Below are the code and all the weights of a small trained network. Each question names an input and a class and asks about switching units off, where a switched-off unit gives its printed mean instead of its output.

import numpy as np


def w(rows, s, z=0):
    codes = np.array(rows[::2]) - 128.0
    scale = np.full(codes.shape[1], s)
    scale[-1] = z or s
    return codes * scale


def f(y):
    return y / 2 * (1 + np.tanh(0.7978845608 * (y + 0.044715 * y**3)))


def log_softmax(a):
    a = a - a.max(-1, keepdims=True)
    return a - np.log(np.exp(a).sum(-1, keepdims=True))


def net(x, mask):
    res = np.array(x, float).reshape(1, 3) / 4 @ E
    y = f(res @ A[0][:, :-1].T + A[0][:, -1])
    res = res + np.where(mask, y, B[0][:, -1]) @ B[0][:, :-1]
    return log_softmax(res[-1] @ U[:, :-1].T + U[:, -1])


A, B = {}, {}
E = w([
[206,114,72,62,3,149],'x0',
[243,92,148,174,137,114],'x1',
[127,116,223,60,148,77],'x2',
],0.012)
A[0] = w([
[100,135,13,251,113,161,100],'n1',
[141,123,99,86,91,141,132],'n2',
[42,156,109,103,114,123,118],'n3',
[100,113,110,185,162,74,147],'n4',
[134,160,202,112,112,112,82],'n5',
[119,104,181,80,141,115,117],'n6',
[184,101,130,164,162,125,146],'n7',
[152,136,104,111,63,128,115],'n8',
[206,144,148,200,137,102,90],'n9',
[94,122,128,136,124,154,237],'n10',
[109,169,157,128,153,111,106],'n11',
[138,130,77,135,83,134,114],'n12',
[137,116,192,48,123,109,127],'n13',
[112,167,121,194,162,130,98],'n14',
[130,165,98,143,135,87,254],'n15',
[48,146,95,99,103,143,107],'n16',
[101,120,147,173,155,157,97],'n17',
[210,139,151,162,144,146,153],'n18',
[91,96,131,166,153,129,95],'n19',
[106,152,159,196,145,132,118],'n20',
[114,92,131,114,129,120,95],'n21',
[120,108,137,165,87,141,222],'n22',
[100,117,132,155,157,136,190],'n23',
[81,126,128,103,129,126,126],'n24',
[149,137,131,117,76,99,119],'n25',
],0.014,0.0098)
B[0] = w([
[252,139,204,112,178,48,252],'n1',
[140,133,74,141,150,184,199],'n2',
[112,56,120,105,63,83,203],'n3',
[120,164,75,139,98,142,189],'n4',
[205,103,122,137,156,90,160],'n5',
[197,166,143,117,138,104,180],'n6',
[114,115,119,125,44,124,184],'n7',
[70,173,59,102,145,131,205],'n8',
[116,55,101,81,98,70,185],'n9',
[67,147,196,151,90,177,202],'n10',
[148,141,97,113,128,122,162],'n11',
[165,150,75,140,149,110,190],'n12',
[193,162,161,162,147,112,206],'n13',
[147,142,62,104,160,116,177],'n14',
[74,156,213,175,92,203,206],'n15',
[148,56,95,103,49,100,202],'n16',
[145,120,55,128,160,121,165],'n17',
[99,81,151,110,70,147,196],'n18',
[151,117,67,115,162,142,161],'n19',
[129,151,52,119,134,131,181],'n20',
[126,121,123,141,139,100,125],'n21',
[99,147,173,160,99,174,190],'n22',
[98,160,134,137,122,161,189],'n23',
[143,102,130,127,101,135,164],'n24',
[86,159,93,142,134,113,174],'n25',
],0.023,0.014)
U = w([
[78,51,127,76,46,108,199],'0',
[212,228,184,161,157,95,69],'1',
[106,231,20,140,148,200,127],'2',
[41,183,235,202,120,247,255],'3',
[22,105,163,74,207,172,51],'4',
[63,54,116,172,168,140,26],'5',
[97,96,112,80,203,165,33],'6',
],0.011,0.0048)

Each question gives the input, the list of numbers given to net, and the class t.
The units are the neurons (one row each of A and B). Each row of codes is followed by its name. A weight is (code - 128) times the scale printed after its matrix; where a second scale follows, it is the last column's (A, B and U).
mask holds one flag per neuron, in row order. A switched-off neuron (its flag False) gives its mean, the last column of its row in B, instead of its output. The means were averaged over made-up inputs and are rounded, as every weight is.
A unit's drop is (log p(t) with every unit on - log p(t) with that unit switched off) / (log p(t) with every unit on - log p(t) with every unit switched off).
The circuit of an input: a set's keep is (log p(t) with only the set's units on - log p(t) with every unit switched off) / (log p(t) with every unit on - log p(t) with every unit switched off). Starting from the 12 units with the biggest drops (on a tie, the unit counted first), units are removed one at a time, each time the one whose removal leaves the highest keep (on an exact tie, the one counted first), for as long as the keep stays at least 0.8.
circuit, biggest first: the units of the circuit, biggest drop first
unit that matters most: the unit with the biggest drop
top k neurons: the k neurons with the biggest drops, biggest first
drop when u is switched off: that unit's drop, to one decimal
input [3,7,7], class 0: top 3 neurons -> (n1 n18 n9)
input [4,-2,-8], class 1: circuit, biggest first -> (n1)
input [-2,-4,-5], class 1: top 4 neurons -> (n1 n18 n9 n7)
input [4,-2,3], class 2: circuit, biggest first -> (n1 n18)
input [8,-4,8], class 1: top 3 neurons -> (n13 n6 n5)
input [-8,-8,-5], class 0: top 2 neurons -> (n3 n16)
input [8,-6,-1], class 2: top 2 neurons -> (n2 n8)
input [5,4,1], class 2: top 3 neurons -> (n3 n16 n8)
input [4,7,-7], class 0: top 3 neurons -> (n9 n18 n7)
input [1,7,-7], class 0: top 4 neurons -> (n9 n18 n7 n13)
input [-7,6,-1], class 2: top 2 neurons -> (n20 n4)
input [8,-6,-3], class 2: top 3 neurons -> (n2 n8 n12)
input [-7,6,-5], class 2: top 4 neurons -> (n20 n14 n4 n3)
input [2,-3,-3], class 3: unit that matters most -> n9
input [-8,7,-7], class 2: top 3 neurons -> (n20 n14 n4)
input [1,8,-6], class 0: top 2 neurons -> (n9 n18)
input [-2,-3,2], class 3: top 2 neurons -> (n1 n9)
input [3,3,-5], class 1: drop when n1 is switched off -> 4.2
input [7,5,7], class 1: drop when n6 is switched off -> 0.8
input [3,-4,-6], class 1: drop when n1 is switched off -> 1.9
input [1,1,3], class 3: drop when n12 is switched off -> 0.1
input [0,-5,7], class 1: unit that matters most -> n13
